Here is a tiny trained network, its code and every weight. The questions are about switching its units off for an input and a class, where a switched-off unit gives its printed mean instead of its output.

import numpy as np


def w(rows, s, z=0):
    codes = np.array(rows[::2]) - 128.0
    scale = np.full(codes.shape[1], s)
    scale[-1] = z or s
    return codes * scale


def f(y):
    return np.maximum(y, 0)


def log_softmax(a):
    a = a - a.max(-1, keepdims=True)
    return a - np.log(np.exp(a).sum(-1, keepdims=True))


def net(x, mask):
    res = np.array(x, float).reshape(1, 3) / 4 @ E
    y = f(res @ A[0][:, :-1].T + A[0][:, -1])
    res = res + np.where(mask, y, B[0][:, -1]) @ B[0][:, :-1]
    return log_softmax(res[-1] @ U[:, :-1].T + U[:, -1])


A, B = {}, {}
E = w([
[48,132,128,24],'x0',
[248,139,143,51],'x1',
[119,238,165,159],'x2',
],0.013)
A[0] = w([
[91,144,121,70,132],'neuron 1',
[128,137,138,123,67],'neuron 2',
[33,173,131,46,127],'neuron 3',
[139,121,114,137,123],'neuron 4',
[69,6,115,171,250],'neuron 5',
[96,120,128,36,116],'neuron 6',
[184,248,141,91,2],'neuron 7',
[72,184,127,188,182],'neuron 8',
[176,52,131,81,147],'neuron 9',
[154,135,95,135,188],'neuron 10',
[181,73,113,134,139],'neuron 11',
],0.021,0.0055)
B[0] = w([
[64,94,76,103,194],'neuron 1',
[124,119,138,128,132],'neuron 2',
[37,117,174,40,247],'neuron 3',
[147,125,153,131,143],'neuron 4',
[117,2,199,227,255],'neuron 5',
[87,71,21,104,219],'neuron 6',
[87,18,184,225,224],'neuron 7',
[110,245,90,164,226],'neuron 8',
[209,143,101,25,226],'neuron 9',
[185,137,170,133,161],'neuron 10',
[214,168,181,85,201],'neuron 11',
],0.031,0.021)
U = w([
[170,92,159,204,209],'0',
[75,33,133,113,225],'1',
[116,254,104,203,166],'2',
[16,204,144,76,87],'3',
[170,132,170,41,64],'4',
[155,70,23,52,4],'5',
],0.011,0.0038)

Each question gives the input, the list of numbers given to net, and the class t.
The units are the neurons (one row each of A and B). Each row of codes is followed by its name. A weight is (code - 128) times the scale printed after its matrix; where a second scale follows, it is the last column's (A, B and U).
mask holds one flag per neuron, in row order. A switched-off neuron (its flag False) gives its mean, the last column of its row in B, instead of its output. The means were averaged over made-up inputs and are rounded, as every weight is.
A unit's drop is (log p(t) with every unit on - log p(t) with that unit switched off) / (log p(t) with every unit on - log p(t) with every unit switched off).
The circuit of an input: a set's keep is (log p(t) with only the set's units on - log p(t) with every unit switched off) / (log p(t) with every unit on - log p(t) with every unit switched off). Starting from all 11 units, units are removed one at a time, each time the one whose removal leaves the highest keep (on an exact tie, the one counted first), for as long as the keep stays at least 0.8.
units of the circuit, in order: the units of the circuit, biggest drop first
top k neurons: the k neurons with the biggest drops, biggest first
drop when u is switched off: that unit's drop, to one decimal
input [-5,1,0], class 4: top 3 neurons => (neuron 5; neuron 7; neuron 8)
input [7,1,-7], class 5: units of the circuit, in order => (neuron 9)
input [-7,5,0], class 4: top 2 neurons => (neuron 5; neuron 11)
input [-2,0,-1], class 0: top 3 neurons => (neuron 3; neuron 9; neuron 6)
input [7,0,2], class 3: top 2 neurons => (neuron 5; neuron 3)
input [2,-4,1], class 3: top 2 neurons => (neuron 7; neuron 8)
input [0,0,2], class 2: top 2 neurons => (neuron 5; neuron 3)
input [0,2,4], class 0: top 2 neurons => (neuron 3; neuron 6)
input [-7,0,6], class 2: top 2 neurons => (neuron 5; neuron 8)
input [-2,6,3], class 0: top 2 neurons => (neuron 3; neuron 7)
input [6,8,-6], class 5: drop when neuron 1 is switched off => 0.0
input [-6,-7,1], class 2: drop when neuron 7 is switched off => 0.3
input [-6,7,-1], class 4: drop when neuron 5 is switched off => 0.2
input [-6,-2,7], class 2: units of the circuit, in order => (neuron 8)
